Below is a small trained network, with its code and all its weights. Each question gives an input and a class and asks what happens when units are switched off, that is, made to give their printed mean instead of their output.

import numpy as np


def w(rows, s, z=0):
    codes = np.array(rows[::2]) - 128.0
    scale = np.full(codes.shape[1], s)
    scale[-1] = z or s
    return codes * scale


def f(y):
    return y / 2 * (1 + np.tanh(0.7978845608 * (y + 0.044715 * y**3)))


def log_softmax(a):
    a = a - a.max(-1, keepdims=True)
    return a - np.log(np.exp(a).sum(-1, keepdims=True))


def net(x, mask):
    res = np.array(x, float).reshape(1, 6) / 4 @ E
    y = f(res @ A[0][:, :-1].T + A[0][:, -1])
    res = res + np.where(mask, y, B[0][:, -1]) @ B[0][:, :-1]
    return log_softmax(res[-1] @ U[:, :-1].T + U[:, -1])


A, B = {}, {}
E = w([
[137,114,119,120,145,138,144],'x0',
[105,186,6,182,142,173,125],'x1',
[119,142,141,146,112,115,125],'x2',
[165,116,88,86,14,151,221],'x3',
[126,134,122,111,117,128,93],'x4',
[19,50,95,127,112,111,128],'x5',
],0.012)
A[0] = w([
[127,124,162,115,156,101,106,151],'N0',
[119,153,142,119,96,140,103,129],'N1',
[106,162,108,153,183,124,113,130],'N2',
[161,124,119,124,142,139,129,145],'N3',
[164,143,126,138,128,120,125,219],'N4',
[104,209,1,180,144,138,132,159],'N5',
[151,124,107,124,69,127,160,175],'N6',
[15,48,106,129,107,117,131,161],'N7',
[121,152,99,109,108,118,145,97],'N8',
[97,138,159,147,208,129,95,251],'N9',
[106,87,108,126,90,136,133,104],'N10',
[160,105,132,113,83,116,168,149],'N11',
[135,99,149,85,94,151,94,173],'N12',
],0.022,0.011)
B[0] = w([
[123,113,200,114,102,165,131,175],'N0',
[155,115,111,115,129,116,137,136],'N1',
[110,123,50,169,190,109,103,183],'N2',
[146,155,138,131,118,138,113,145],'N3',
[201,169,142,127,176,157,138,170],'N4',
[108,141,102,172,70,193,5,251],'N5',
[162,116,102,73,89,183,140,182],'N6',
[43,22,97,87,115,66,141,223],'N7',
[116,111,133,135,71,145,112,145],'N8',
[145,137,225,166,158,11,87,236],'N9',
[52,123,135,171,132,173,172,156],'N10',
[136,164,64,102,149,101,157,174],'N11',
[132,150,133,134,145,132,204,164],'N12',
],0.027,0.029)
U = w([
[193,175,231,161,224,94,164,250],'0',
[105,28,208,142,176,58,166,71],'1',
[200,181,120,99,175,163,218,232],'2',
[50,118,76,94,166,114,223,128],'3',
[153,213,139,255,192,135,51,96],'4',
[20,114,90,200,158,69,48,82],'5',
[193,178,84,148,91,212,93,57],'6',
[51,69,71,157,64,187,122,49],'7',
],0.0077,0.0023)

Each question gives the input, the list of numbers given to net, and the class t.
The units are the neurons (one row each of A and B). Each row of codes is followed by its name. A weight is (code - 128) times the scale printed after its matrix; where a second scale follows, it is the last column's (A, B and U).
mask holds one flag per neuron, in row order. A switched-off neuron (its flag False) gives its mean, the last column of its row in B, instead of its output. The means were averaged over made-up inputs and are rounded, as every weight is.
A unit's drop is (log p(t) with every unit on - log p(t) with that unit switched off) / (log p(t) with every unit on - log p(t) with every unit switched off).
The circuit of an input: a set's keep is (log p(t) with only the set's units on - log p(t) with every unit switched off) / (log p(t) with every unit on - log p(t) with every unit switched off). Starting from the 12 units with the biggest drops (on a tie, the unit counted first), units are removed one at a time, each time the one whose removal leaves the highest keep (on an exact tie, the one counted first), for as long as the keep stays at least 0.8.
circuit, biggest first: the units of the circuit, biggest drop first
most important unit: the unit with the biggest drop
k most important neurons: the k neurons with the biggest drops, biggest first
drop of u: that unit's drop, to one decimal
input [-8,7,-3,6,2,-2], class 6: most important unit	N7
input [1,-2,0,2,2,5], class 3: circuit, biggest first	(N5; N9)
input [-4,-3,3,1,-3,1], class 3: 2 most important neurons	(N5; N9)
input [2,-6,4,2,-6,-2], class 2: circuit, biggest first	(N5; N9; N7)
input [-3,0,-2,1,-8,-6], class 2: 2 most important neurons	(N5; N9)
input [8,-7,-3,2,7,3], class 3: 2 most important neurons	(N9; N5)
input [7,-3,3,7,7,-1], class 2: 2 most important neurons	(N5; N7)
input [6,-6,1,6,-3,-1], class 2: 2 most important neurons	(N7; N5)
input [-8,-2,6,-7,-5,6], class 1: drop of N5	0.4
input [5,-1,-3,6,-3,-8], class 2: drop of N5	0.6
input [-7,-7,-2,0,4,1], class 1: drop of N5	0.2
input [3,-8,-8,-3,7,0], class 0: drop of N7	0.5
input [6,-4,-5,-2,-8,-4], class 0: 2 most important neurons	(N5; N7)
input [-3,-1,4,-2,8,3], class 1: most important unit	N5
